Rows, each followed by one of two labels for a hidden trait (new trait and labels in each part)
[  23   -4   42  -21   -4   21  -54   18   24  -47   92   17  -31   -7
  -13 -103] => dava
[ 29  17 -17 -25 -27 -20   7 -12 -11  13  65   6 -14   9  -4 -11] => debe
[ 25  10 -15 -24 -22  -2 -15 -30  -5  -9  85  28 -14  13  -4 -31] => debe
[ 25  13   6 -39 -15  -7 -10 -42 -10 -15 127 -13 -43  -8   2 -49] => debe
[ 16   2 -32 -11  -8   7 -10  23   7  -8 -38   4  -5   7  -6 -13] => dava
[ 44  23 -33 -36 -20 -16   3   7  -4  -9  69 -23 -53 -11   1 -37] => dava
[ 15  13   6 -25  -1 -25  34   9 -17  32  14 -61  -7 -15   8  28] => dava
[-11 -10  14  -6  23  17 -15  16   5 -24   3 -34 -10 -17   1 -25] => debe
[ 15   0  88   0 -13 -21  -5  52  19  52  -4 -22  16  10 -25 -17] => dava
[  8   4  72 -19  -4 -14   2  -4   2  25  77 -34  -4  -7 -10 -16] => dava
[  4   6  16 -18 -18 -15   8 -56 -19  19  79   9  18  12  -3  22] => debe
[ 33  16  -8 -30 -25 -17  -3 -15  -8   6  97  -3 -24   2  -5 -32] => debe
[  5 -10  55  -5   5   4 -42  26  20 -19  26  10   0   3 -16 -65] => dava
[ 18  14 -25 -25 -15 -13  12 -43 -22   2  56   0 -15   3   5  12] => debe
[  9   6  12  -9 -12 -15   9 -30  -8  21  52  -4  -6   4  -2  16] => dava
[-14 -11  63   7   3   4 -10  -4   5  21  -1  10  36  15 -12   3] => dava
[ 23   0 -81 -12  -7  28 -32  -5   4 -52 -12  44 -18  10   2 -47] => dava
[ 27  18 -40 -30 -13  -6   3 -24 -14 -24  73 -14 -36  -8   8 -23] => dava
[ 20  17 -29 -30 -13 -15  12 -32 -21  -6  76 -11 -29  -9   8   7] => debe
[ 26   5 100   6 -17 -38  11  93  25  76 -48 -47  12   7 -30  -9] => debe
[-15  -9  70 -12  11   7 -17 -22  -1  -6  64 -28   3 -10  -5 -20] => dava
[ -5   2  29 -14   2   7 -13 -49 -10 -12  96   0  -5  -6   5  -9] => dava
[ -6 -12  33  14   6   8 -10  42  16  15 -86   5  29  11 -12   5] => debe
[ 25   4 -90 -16 -11  24 -27 -10   0 -44   6  43 -24  10   2 -41] => dava
[ 33   6 -61 -27  -6  20 -32  18   9 -58  23   6 -51 -11   2 -77] => dava

Part 2:
[-21   5 -22  14 -13 -41 -31  30 -13 -19  43  18   3  40 -59  80  11 -29
 -46  37 -12  11 -70 -20 -15 -28 -41  47 -46  67  32 -38 -26 -33  -5  33
  18 -31  10 -37  39  32 -40 -10   4  66  12   7  23] => gop
[-45 -67  43  52 -80  43  37  54   5  14   7  63  21  16 -40 -22   8  51
 -10  -8   2   2 -27 -26   6  35  11 -31  39 -29 -20 -17  59 124  26 -36
  17   0  28 -34 -37  15  54  13  37 -67 -19 -14   2] => ruli
[ -49  -70   28   12  -90   62   33   56  -16   39    7   80   21   29
  -47  -83   57   35  -23   11   21  -28  -11  -34    3   19   49  -57
   77  -80  -11  -22   37  127   19  -33   12  -10   29  -18  -51   12
   61   15   54 -111    1    0  -11] => ruli
[-32 -70  13 -13 -75  16 -18  44 -35   2  37  32 -23  34 -29  -3 -12 -31
 -36  11 -50 -32 -63  22 -35 -11 -61  37 -37  51 -25 -42  27  38  22 -19
  34  -4  -3 -27  50  49  26  -8  57  11 -57   8  28] => ruli
[ 53  16 -33  17  32 -88  -3  15  38  -4 -38  14  49  20   1  44  21  15
 -11  33  66  60  -6 -42  82  13 -63 -56  63 -28  41  56 -35 -53 -24  26
  -1  -8  16  52 -64 -44  -2 -13 -65  19  67  15 -21] => gop
[  43  101   85   24   31  -61  -19   48   35   -4  -32 -112   12   41
   42   57   53   25   16    1   47   14   17   -3    8   10   -7  -29
   26 -127    8    6   -8  -69  -46   45    5   21  -21   16  -55  -28
   10   49  -43   15   38   -4  -12] => gop
[ -17  -16   75   49   -9   41   12   25  -17   -5   99  -65  -43   34
   26   46  -45   46   10   19  -35  -17 -111  -18  -86   18  -63   58
  -84 -118   12  -41   85   79    1   25   52   67  -36  -83   52    6
   14   53   10   38  -74  -31   19] => ruli
[-16   9 -52  -5  23 -44 -28   3 -15 -12  39  22  -6   0 -71 104 -46 -38
 -29  19 -13  29 -55 -18 -19 -29 -44  45 -49 104  62 -32 -25 -76  -1  37
  12 -15   8 -12  44  -7 -68 -27 -15  42  40   6  29] => gop
[-50 -24  69  -9 -46  18 -10  67 -50   9  80 -75 -40  88   2 -29  65  12
 -69  71 -16 -60 -87 -27 -81 -17 -44  25 -63 -78 -24 -69  49  59  -8  27
  65  -8 -28 -27  17  64  19  41  72   7 -65  12  15] => ruli
[ -29  -17   58   61  -57   63   49   39  -11  -24   78  -11  -24    9
    1   46  -26   71    0   20  -17   13 -114  -69  -50   17  -44   47
  -56  -83   34  -62   67   46    0   13   45   25  -17  -98    8   22
   22   48   31   27  -49  -27   21] => ruli
[106 -38 -10 -13 -37 -13 -11  11  19  25 -20 109  31  52   4 -25  62  18
 -27  22  15   3 -26 -43  54   9  33 -66  84 -27   4  70  45  32  10   4
  11 -21  38  27 -77   3   7 -20  27 -40  15  29 -15] => gop
